Below is a small trained network, with its code and all its weights. Each question gives an input and a class and asks what happens when units are switched off, that is, made to give their printed mean instead of their output.

import numpy as np


def w(rows, s, z=0):
    codes = np.array(rows[::2]) - 128.0
    scale = np.full(codes.shape[1], s)
    scale[-1] = z or s
    return codes * scale


def norm(h):
    return h / np.sqrt((h * h).mean(-1, keepdims=True) + 1e-5)


def f(y):
    return y / 2 * (1 + np.tanh(0.7978845608 * (y + 0.044715 * y**3)))


def log_softmax(a):
    a = a - a.max(-1, keepdims=True)
    return a - np.log(np.exp(a).sum(-1, keepdims=True))


def net(x, mask):
    res = np.array(x, float).reshape(1, 3) / 4 @ E
    u = 0
    for l in range(2):
        y = f(norm(res) @ A[l][:, :-1].T + A[l][:, -1])
        res = res + np.where(mask[u : u + 11], y, B[l][:, -1]) @ B[l][:, :-1]
        u += 11
    return log_softmax(norm(res)[-1] @ U[:, :-1].T + U[:, -1])


A, B = {}, {}
E = w([
[164,117,199,79,121,206,175],'x0',
[2,96,121,116,76,139,119],'x1',
[138,129,162,252,105,162,91],'x2',
],0.0079)
A[0] = w([
[141,140,140,178,118,114,110,5],'0.n1',
[221,168,144,129,149,164,120,83],'0.n2',
[164,134,206,144,165,124,142,46],'0.n3',
[121,99,175,163,123,195,151,16],'0.n4',
[184,102,72,118,169,85,176,70],'0.n5',
[178,129,201,154,135,188,123,102],'0.n6',
[135,137,180,227,108,129,1,60],'0.n7',
[171,179,162,198,139,179,127,1],'0.n8',
[96,101,70,191,137,92,85,88],'0.n9',
[145,134,113,115,151,110,203,9],'0.n10',
[162,138,116,137,84,121,120,94],'0.n11',
],0.009,0.0056)
B[0] = w([
[128,132,173,76,114,187,130,120],'0.n1',
[153,41,130,178,198,110,156,218],'0.n2',
[153,114,115,178,150,158,162,155],'0.n3',
[133,134,167,153,79,15,27,169],'0.n4',
[69,68,121,144,57,113,93,165],'0.n5',
[180,107,179,208,184,130,162,238],'0.n6',
[2,161,57,93,150,170,173,254],'0.n7',
[69,158,90,107,181,133,168,177],'0.n8',
[147,52,203,180,85,156,66,204],'0.n9',
[77,108,146,156,95,125,119,117],'0.n10',
[182,134,162,173,157,140,104,117],'0.n11',
],0.0063,0.0048)
A[1] = w([
[83,172,180,211,93,142,82,142],'1.n1',
[108,60,96,43,127,98,130,89],'1.n2',
[49,194,88,101,47,230,74,169],'1.n3',
[56,104,119,219,108,119,94,176],'1.n4',
[103,64,169,31,82,165,98,171],'1.n5',
[171,146,70,133,157,79,61,88],'1.n6',
[190,142,64,43,192,126,114,141],'1.n7',
[210,104,237,74,55,166,141,28],'1.n8',
[179,164,235,131,62,58,28,4],'1.n9',
[217,157,48,144,147,51,60,103],'1.n10',
[97,178,89,2,94,110,174,9],'1.n11',
],0.0084,0.0037)
B[1] = w([
[26,125,121,46,93,121,101,210],'1.n1',
[135,178,134,88,80,177,170,186],'1.n2',
[254,81,88,147,123,71,97,238],'1.n3',
[106,112,161,64,66,133,37,254],'1.n4',
[98,163,70,200,148,193,179,213],'1.n5',
[87,85,170,122,104,100,69,136],'1.n6',
[72,124,144,124,55,170,116,162],'1.n7',
[71,87,187,220,227,157,97,160],'1.n8',
[87,178,78,190,189,212,145,131],'1.n9',
[100,45,170,77,92,99,39,151],'1.n10',
[154,236,21,123,114,181,197,187],'1.n11',
],0.0081,0.0074)
U = w([
[86,59,131,97,47,91,16,227],'0',
[47,120,180,170,186,180,105,124],'1',
[160,178,152,105,147,89,131,1],'2',
[155,105,129,61,83,119,164,15],'3',
[224,67,177,206,230,142,191,220],'4',
[125,247,45,93,85,178,214,186],'5',
[171,191,157,134,119,66,143,13],'6',
],0.015,0.0056)

Each question gives the input, the list of numbers given to net, and the class t.
The units are the neurons (one row each of A and B). Each row of codes is followed by its name. A weight is (code - 128) times the scale printed after its matrix; where a second scale follows, it is the last column's (A, B and U).
mask holds one flag per neuron, layer by layer. A switched-off neuron (its flag False) gives its mean, the last column of its row in B, instead of its output. The means were averaged over made-up inputs and are rounded, as every weight is.
A unit's drop is (log p(t) with every unit on - log p(t) with that unit switched off) / (log p(t) with every unit on - log p(t) with every unit switched off).
The circuit of an input: a set's keep is (log p(t) with only the set's units on - log p(t) with every unit switched off) / (log p(t) with every unit on - log p(t) with every unit switched off). Starting from the 12 units with the biggest drops (on a tie, the unit counted first), units are removed one at a time, each time the one whose removal leaves the highest keep (on an exact tie, the one counted first), for as long as the keep stays at least 0.8.
units of the circuit, in order: the units of the circuit, biggest drop first
k most important neurons: the k neurons with the biggest drops, biggest first
top k neurons in layer l: the k neurons of layer l with the biggest drops, biggest first
drop when u is switched off: that unit's drop, to one decimal
input [-5,-7,6], class 0: units of the circuit, in order : [1.n10]
input [6,3,-3], class 5: units of the circuit, in order : [1.n11, 0.n9]
input [-1,-4,-4], class 0: 2 most important neurons : [0.n7, 1.n10]
input [2,-2,7], class 1: 2 most important neurons : [0.n7, 1.n3]
input [0,-3,7], class 1: 3 most important neurons : [0.n7, 1.n3, 1.n11]
input [6,6,-1], class 5: 3 most important neurons : [0.n9, 0.n6, 1.n11]
input [-2,-3,6], class 1: top 2 neurons in layer 0 : [0.n7, 0.n8]
input [-2,-4,2], class 4: 2 most important neurons : [0.n2, 1.n1]
input [0,-1,4], class 1: top 2 neurons in layer 0 : [0.n6, 0.n8]
input [-4,-8,2], class 0: 2 most important neurons : [1.n10, 0.n5]
input [1,4,0], class 5: 3 most important neurons : [0.n6, 0.n9, 1.n5]
input [6,2,-4], class 5: 2 most important neurons : [1.n11, 0.n9]
input [7,4,2], class 1: drop when 1.n1 is switched off : 0.1
input [6,1,1], class 4: units of the circuit, in order : [0.n6]
input [-6,-7,-8], class 0: drop when 1.n10 is switched off : 0.2
